Here is a tiny trained network, its code and every weight. The questions are about switching its units off for an input and a target symbol, where a switched-off unit gives its printed mean instead of its output.

import numpy as np


def w(rows, s, z=0):
    codes = np.array(rows[::2]) - 128.0
    scale = np.full(codes.shape[1], s)
    scale[-1] = z or s
    return codes * scale


def norm(h):
    return h / np.sqrt((h * h).mean(-1, keepdims=True) + 1e-5)


def f(y):
    return y / 2 * (1 + np.tanh(0.7978845608 * (y + 0.044715 * y**3)))


def softmax(a):
    e = np.exp(a - a.max(-1, keepdims=True))
    return e / e.sum(-1, keepdims=True)


def log_softmax(a):
    a = a - a.max(-1, keepdims=True)
    return a - np.log(np.exp(a).sum(-1, keepdims=True))


def net(x, mask):
    ids = ['ΘΞΣΦαβδζλμτψω'.index(c) for c in x.split()]
    T = len(ids)
    res = E[ids] + P[:T]
    r = norm(res)
    for j in range(2):
        rows = slice(3 * j, 3 * j + 3)
        q, k, v = (r @ M[0][rows].T for M in (Q, K, V))
        z = softmax(np.where(np.tri(T) > 0, q @ k.T / 3**0.5, -1e9)) @ v
        o = O[0][rows]
        res = res + np.where(mask[j], z, o[:, -1]) @ o[:, :-1]
    y = f(norm(res) @ A[0][:, :-1].T + A[0][:, -1])
    res = res + np.where(mask[2:18], y, B[0][:, -1]) @ B[0][:, :-1]
    return log_softmax(norm(res)[-1] @ U[:, :-1].T + U[:, -1])


Q, K, V, O, A, B = {}, {}, {}, {}, {}, {}
E = w([
[112,158,197,139,122,49,163,172,35,182,72],'Θ',
[173,179,174,137,78,150,186,189,69,135,158],'Ξ',
[106,172,120,182,146,39,4,119,109,189,74],'Σ',
[168,135,129,85,102,104,123,247,65,102,136],'Φ',
[133,193,160,103,61,115,199,178,79,165,83],'α',
[127,115,174,164,132,160,145,174,172,129,227],'β',
[53,147,161,196,154,126,122,199,135,116,143],'δ',
[209,98,200,89,157,152,103,88,130,84,44],'ζ',
[119,195,170,81,200,120,171,64,9,164,129],'λ',
[238,139,154,94,129,180,60,87,97,72,87],'μ',
[127,182,192,57,158,136,61,140,172,162,185],'τ',
[163,121,83,154,74,163,138,53,149,54,171],'ψ',
[122,154,111,57,48,94,185,181,128,126,71],'ω',
],0.0042)
P = w([
[195,227,111,175,184,60,199,164,219,36,149],'0',
[152,202,144,172,154,81,184,166,190,23,143],'1',
[135,186,154,174,139,101,173,168,170,39,143],'2',
[121,172,160,172,122,121,170,166,159,55,141],'3',
[108,159,166,168,109,133,158,168,147,65,143],'4',
[98,144,166,163,99,144,152,164,138,74,137],'5',
[89,131,162,158,92,160,147,157,136,89,134],'6',
[82,114,158,148,86,171,134,155,135,100,130],'7',
[76,102,154,141,77,188,129,151,127,117,132],'8',
[63,87,151,136,73,201,120,148,121,127,127],'9',
[49,67,152,128,62,214,110,141,117,138,122],'10',
[38,48,157,129,53,236,98,137,106,152,124],'11',
[28,32,161,129,44,254,85,127,104,163,124],'12',
],0.0028)
Q[0] = w([
[236,86,57,102,201,99,99,1,157,149,83],'H0',
[129,132,147,104,57,124,151,166,61,134,106],'H0',
[101,152,48,137,153,62,130,122,149,206,173],'H0',
[240,60,12,122,157,90,99,18,134,78,62],'H1',
[103,112,24,163,157,36,175,94,129,174,144],'H1',
[93,118,116,127,205,108,90,138,196,149,161],'H1',
],0.0081)
K[0] = w([
[163,180,117,182,166,3,194,163,163,72,122],'H0',
[73,18,90,165,56,202,125,146,76,184,155],'H0',
[240,180,107,82,100,128,151,143,170,83,212],'H0',
[164,226,139,191,224,50,166,145,115,88,130],'H1',
[234,163,116,100,148,82,138,169,182,78,177],'H1',
[136,197,89,82,85,103,185,62,215,89,113],'H1',
],0.0057)
V[0] = w([
[77,60,166,80,99,117,202,77,114,157,36],'H0',
[87,72,175,112,123,161,82,97,205,103,141],'H0',
[130,176,104,2,170,53,94,75,86,127,131],'H0',
[131,100,68,113,90,192,114,75,66,31,164],'H1',
[160,79,156,168,224,114,73,160,26,157,111],'H1',
[83,86,63,96,78,84,85,226,154,98,45],'H1',
],0.0033)
O[0] = w([
[176,128,158,190,171,84,143,245,113,71,143,2],'H0',
[152,233,128,129,225,111,172,68,120,70,110,175],'H0',
[117,119,212,174,78,212,162,109,27,121,135,86],'H0',
[192,177,94,82,44,64,124,99,120,91,168,52],'H1',
[94,169,92,137,69,142,247,166,210,154,1,68],'H1',
[136,177,209,212,128,146,176,44,154,163,215,88],'H1',
],0.004,0.0029)
A[0] = w([
[72,20,33,239,137,182,166,93,150,127,113,192],'N0',
[122,91,154,103,126,73,165,204,94,217,49,48],'N1',
[166,237,90,99,107,101,221,141,58,136,153,96],'N2',
[177,146,180,86,125,171,143,53,15,185,115,190],'N3',
[141,159,108,144,120,81,36,74,59,42,183,172],'N4',
[79,121,147,62,147,88,174,87,44,127,197,164],'N5',
[85,121,172,163,185,254,14,39,177,125,87,34],'N6',
[96,81,109,213,96,96,181,179,106,162,124,147],'N7',
[92,247,74,42,212,77,24,120,123,138,84,165],'N8',
[122,81,122,136,85,140,150,207,185,31,61,246],'N9',
[137,143,206,121,161,72,80,109,162,227,59,152],'N10',
[88,125,38,197,195,62,60,89,188,194,169,101],'N11',
[133,68,75,92,16,64,154,129,71,213,118,92],'N12',
[95,134,148,115,98,170,105,200,120,196,211,183],'N13',
[32,196,177,159,170,159,165,147,23,146,172,49],'N14',
[101,180,120,173,77,89,84,131,184,239,185,206],'N15',
],0.0037,0.0014)
B[0] = w([
[253,161,147,112,88,87,50,64,151,103,148,125],'N0',
[145,182,107,95,120,139,104,99,155,133,157,133],'N1',
[104,125,142,139,115,157,98,117,89,97,152,136],'N2',
[119,159,124,181,153,68,71,94,131,139,53,171],'N3',
[192,181,105,123,137,138,150,57,192,131,131,148],'N4',
[172,120,113,123,139,164,84,174,115,155,40,161],'N5',
[91,111,124,127,88,105,176,200,130,102,168,255],'N6',
[164,108,106,185,124,127,106,109,151,100,152,134],'N7',
[128,76,128,170,100,167,169,160,162,93,145,219],'N8',
[142,152,102,131,161,129,115,87,94,200,136,167],'N9',
[117,113,109,126,94,129,154,127,86,72,174,159],'N10',
[141,151,211,130,86,131,97,98,59,195,62,133],'N11',
[125,96,240,111,160,154,117,92,211,127,151,133],'N12',
[123,113,105,152,152,98,148,104,138,109,89,218],'N13',
[149,87,95,51,146,175,139,122,148,121,136,196],'N14',
[123,137,118,113,95,74,129,91,64,112,64,161],'N15',
],0.0046,0.0053)
U = w([
[113,205,99,241,191,126,139,165,202,202,132,226],'Θ',
[117,83,168,44,130,51,78,118,192,216,149,166],'Ξ',
[107,124,102,170,116,185,211,51,138,192,118,55],'Σ',
[75,119,216,197,26,84,138,93,112,124,49,214],'Φ',
[134,43,65,218,180,76,64,138,111,121,176,78],'α',
[74,83,84,90,110,169,186,194,178,60,174,106],'β',
[61,200,3,75,122,36,166,99,89,120,124,3],'δ',
[154,222,98,119,115,122,134,196,20,154,203,130],'ζ',
[210,93,205,170,96,191,105,202,104,202,143,34],'λ',
[90,206,244,112,142,160,103,44,79,107,212,20],'μ',
[130,120,78,50,160,181,66,131,75,165,32,199],'τ',
[210,189,97,106,71,135,53,90,175,44,142,228],'ψ',
[217,104,171,162,200,62,199,134,73,45,97,86],'ω',
],0.0071,0.0012)

Each question gives the input, a string of symbols that net reads in full, and the target symbol t.
The units are the heads (3 rows each of Q, K, V and O) and the neurons (one row each of A and B). Each row of codes is followed by its name. A weight is (code - 128) times the scale printed after its matrix; where a second scale follows, it is the last column's (O, A, B and U).
mask holds one flag per unit, heads first, then neurons. A switched-off unit (its flag False) gives its mean, the last column of its rows in O or B, instead of its output. The means were averaged over made-up inputs and are rounded, as every weight is.
A unit's drop is (log p(t) with every unit on - log p(t) with that unit switched off) / (log p(t) with every unit on - log p(t) with every unit switched off).
The circuit of an input: a set's keep is (log p(t) with only the set's units on - log p(t) with every unit switched off) / (log p(t) with every unit on - log p(t) with every unit switched off). Starting from the 12 units with the biggest drops (on a tie, the unit counted first), units are removed one at a time, each time the one whose removal leaves the highest keep (on an exact tie, the one counted first), for as long as the keep stays at least 0.8.
circuit, biggest first: the units of the circuit, biggest drop first
unit that matters most: the unit with the biggest drop
k most important neurons: the k neurons with the biggest drops, biggest first
which heads matter: for each layer, one digit per head in row order, 1 if its drop is at least 0.15 and else 0, layers parted by /
input Ξ ψ μ ω Ξ Ξ δ, target Φ: which heads matter	10
input α λ Ξ τ ω, target τ: circuit, biggest first	(H1 N6 N5)
input τ δ τ Ξ β Ξ μ δ τ τ Θ Ξ β, target Ξ: circuit, biggest first	(N8 N11 N0 H0)
input μ τ τ ψ, target ψ: circuit, biggest first	(N0)
input Φ λ τ β ζ ζ, target τ: circuit, biggest first	(H1 N9)
input τ Φ Ξ τ Φ δ ζ Φ τ τ Φ Ξ, target Φ: which heads matter	11
input ζ τ τ τ τ μ τ τ Ξ τ μ, target ψ: which heads matter	01
input δ Σ δ, target Φ: circuit, biggest first	(H0 N11)
input τ τ ζ τ Σ τ Σ τ ζ ω Φ, target ω: circuit, biggest first	(H1 H0 N13 N6)
input δ Θ β Ξ δ δ α, target δ: 4 most important neurons	(N15 N8 N1 N6)
input τ Ξ ζ ω, target ζ: 3 most important neurons	(N9 N8 N3)
input τ ζ τ ζ τ τ λ τ τ α, target τ: circuit, biggest first	(N6 N14 N8)
input Ξ ω δ τ Φ α, target Φ: circuit, biggest first	(H1 N15 H0 N6)
input δ ψ ζ τ, target ψ: circuit, biggest first	(H1 N4)
input τ α μ δ λ Ξ Ξ Θ, target Ξ: 4 most important neurons	(N12 N1 N8 N6)
input δ τ τ ψ τ Θ ψ Φ, target ψ: which heads matter	01
input λ τ μ, target τ: circuit, biggest first	(H1 N9)
input ζ μ τ Σ λ τ Ξ λ Θ, target λ: unit that matters most	H0
input ω δ α, target δ: 3 most important neurons	(N8 N15 N1)
input δ τ τ τ τ τ τ Σ, target Φ: circuit, biggest first	(N11 N8)
input Φ ζ δ, target Θ: unit that matters most	N6
input δ δ τ Φ, target τ: which heads matter	10
input ζ τ β Φ τ Ξ τ ω τ τ, target μ: which heads matter	11
input Ξ ψ τ Σ Φ τ δ Ξ, target δ: which heads matter	10
